Below are the code and all the weights of a small trained network. Each question names an input and a class and asks about switching units off, where a switched-off unit gives its printed mean instead of its output.

import numpy as np


def w(rows, s, z=0):
    codes = np.array(rows[::2]) - 128.0
    scale = np.full(codes.shape[1], s)
    scale[-1] = z or s
    return codes * scale


def norm(h):
    return h / np.sqrt((h * h).mean(-1, keepdims=True) + 1e-5)


def f(y):
    return np.maximum(y, 0)


def log_softmax(a):
    a = a - a.max(-1, keepdims=True)
    return a - np.log(np.exp(a).sum(-1, keepdims=True))


def net(x, mask):
    res = np.array(x, float).reshape(1, 3) / 4 @ E
    u = 0
    for l in range(4):
        y = f(norm(res) @ A[l][:, :-1].T + A[l][:, -1])
        res = res + np.where(mask[u : u + 4], y, B[l][:, -1]) @ B[l][:, :-1]
        u += 4
    return log_softmax(norm(res)[-1] @ U[:, :-1].T + U[:, -1])


A, B = {}, {}
E = w([
[134,72,85,18,185,100,93,217,161,88],'x0',
[98,50,117,137,56,238,97,201,110,255],'x1',
[163,182,206,7,195,179,95,74,175,99],'x2',
],0.008)
A[0] = w([
[180,197,102,77,254,136,122,88,226,84,103],'0.n1',
[129,255,138,102,241,103,62,75,255,44,159],'0.n2',
[125,132,83,173,116,3,167,122,52,108,39],'0.n3',
[149,120,81,180,140,143,139,66,62,182,3],'0.n4',
],0.0066,0.0036)
B[0] = w([
[244,80,175,17,113,141,214,82,155,79,221],'0.n1',
[181,151,176,71,129,121,68,60,98,157,254],'0.n2',
[96,200,30,111,164,116,51,197,221,106,186],'0.n3',
[119,100,164,123,55,140,206,128,67,57,156],'0.n4',
],0.011,0.0092)
A[1] = w([
[161,73,126,85,164,202,57,124,206,186,14],'1.n1',
[104,109,62,164,63,119,114,94,120,137,161],'1.n2',
[146,99,131,164,105,153,228,140,1,145,77],'1.n3',
[129,116,13,180,118,57,47,78,108,237,6],'1.n4',
],0.0075,0.0022)
B[1] = w([
[146,153,212,147,157,197,119,145,166,89,253],'1.n1',
[99,82,75,167,87,77,69,120,101,185,223],'1.n2',
[96,72,125,48,122,141,171,109,138,229,221],'1.n3',
[93,181,92,184,109,3,157,168,209,78,199],'1.n4',
],0.011,0.005)
A[2] = w([
[223,163,93,33,134,160,66,2,62,81,244],'2.n1',
[136,73,186,155,29,68,76,63,5,210,253],'2.n2',
[175,49,56,74,107,81,180,188,158,93,237],'2.n3',
[78,115,116,88,79,87,104,155,79,230,8],'2.n4',
],0.0067,0.0012)
B[2] = w([
[191,107,85,56,175,82,95,76,78,164,247],'2.n1',
[144,56,110,112,107,134,103,107,74,152,189],'2.n2',
[216,132,141,65,132,147,90,10,90,155,183],'2.n3',
[122,126,189,166,119,113,156,119,145,142,176],'2.n4',
],0.013,0.011)
A[3] = w([
[110,137,119,171,64,115,117,255,136,148,48],'3.n1',
[117,141,156,141,169,197,81,205,142,91,76],'3.n2',
[69,104,112,135,149,135,68,199,164,138,61],'3.n3',
[166,121,141,107,161,163,46,124,96,164,253],'3.n4',
],0.0097,0.0018)
B[3] = w([
[160,238,126,76,157,149,104,169,149,96,157],'3.n1',
[39,66,88,254,111,217,203,145,221,139,155],'3.n2',
[54,130,56,176,248,117,177,92,95,20,146],'3.n3',
[138,136,220,108,165,103,116,122,97,18,245],'3.n4',
],0.0098,0.011)
U = w([
[118,182,12,251,104,22,74,180,174,83,148],'0',
[79,106,162,202,177,207,170,154,170,61,137],'1',
[125,160,79,148,120,133,223,137,117,147,2],'2',
[232,117,148,52,178,88,83,74,94,76,224],'3',
[125,17,127,166,17,112,123,127,74,247,115],'4',
],0.012,0.004)

Each question gives the input, the list of numbers given to net, and the class t.
The units are the neurons (one row each of A and B). Each row of codes is followed by its name. A weight is (code - 128) times the scale printed after its matrix; where a second scale follows, it is the last column's (A, B and U).
mask holds one flag per neuron, layer by layer. A switched-off neuron (its flag False) gives its mean, the last column of its row in B, instead of its output. The means were averaged over made-up inputs and are rounded, as every weight is.
A unit's drop is (log p(t) with every unit on - log p(t) with that unit switched off) / (log p(t) with every unit on - log p(t) with every unit switched off).
The circuit of an input: a set's keep is (log p(t) with only the set's units on - log p(t) with every unit switched off) / (log p(t) with every unit on - log p(t) with every unit switched off). Starting from the 12 units with the biggest drops (on a tie, the unit counted first), units are removed one at a time, each time the one whose removal leaves the highest keep (on an exact tie, the one counted first), for as long as the keep stays at least 0.8.
units of the circuit, in order: the units of the circuit, biggest drop first
unit that matters most: the unit with the biggest drop
top k neurons: the k neurons with the biggest drops, biggest first
k most important neurons of layer l: the k neurons of layer l with the biggest drops, biggest first
drop when u is switched off: that unit's drop, to one decimal
input [2,4,-3], class 4: top 3 neurons -> [0.n3 0.n2 0.n1]
input [0,4,0], class 1: top 2 neurons -> [1.n1 0.n4]
input [-2,8,6], class 1: unit that matters most -> 0.n2
input [7,4,-8], class 0: units of the circuit, in order -> [0.n1 1.n4]
input [4,6,6], class 1: top 2 neurons -> [1.n1 0.n2]
input [1,5,6], class 1: top 4 neurons -> [1.n1 0.n2 3.n2 2.n3]
input [3,8,8], class 1: top 3 neurons -> [1.n1 0.n2 3.n2]
input [-5,5,4], class 4: units of the circuit, in order -> [0.n3 0.n2 0.n1 2.n1]
input [-7,-7,-5], class 0: 2 most important neurons of layer 0 -> [0.n3 0.n1]
input [3,1,0], class 1: 3 most important neurons of layer 0 -> [0.n1 0.n2 0.n4]
input [-7,8,6], class 4: top 2 neurons -> [0.n3 0.n2]
input [3,6,-1], class 1: top 2 neurons -> [1.n1 2.n1]
input [-8,-3,-3], class 0: top 2 neurons -> [0.n3 0.n1]
input [-6,2,-6], class 4: unit that matters most -> 0.n4
input [-4,2,2], class 4: top 2 neurons -> [0.n2 0.n1]
input [3,2,-4], class 0: top 2 neurons -> [0.n1 1.n4]
input [0,-1,-2], class 0: top 2 neurons -> [0.n1 0.n3]
input [-6,-6,-3], class 0: top 2 neurons -> [0.n1 0.n3]
input [-7,-4,-2], class 0: top 2 neurons -> [0.n3 0.n1]
input [0,6,6], class 1: unit that matters most -> 0.n2
input [-4,8,7], class 1: 2 most important neurons of layer 0 -> [0.n2 0.n1]
input [8,7,0], class 1: drop when 1.n1 is switched off -> 0.2
input [-6,-1,-2], class 4: drop when 0.n4 is switched off -> 1.7
input [-3,-4,-8], class 0: drop when 0.n3 is switched off -> 0.6
input [6,3,-8], class 0: drop when 0.n1 is switched off -> 1.1
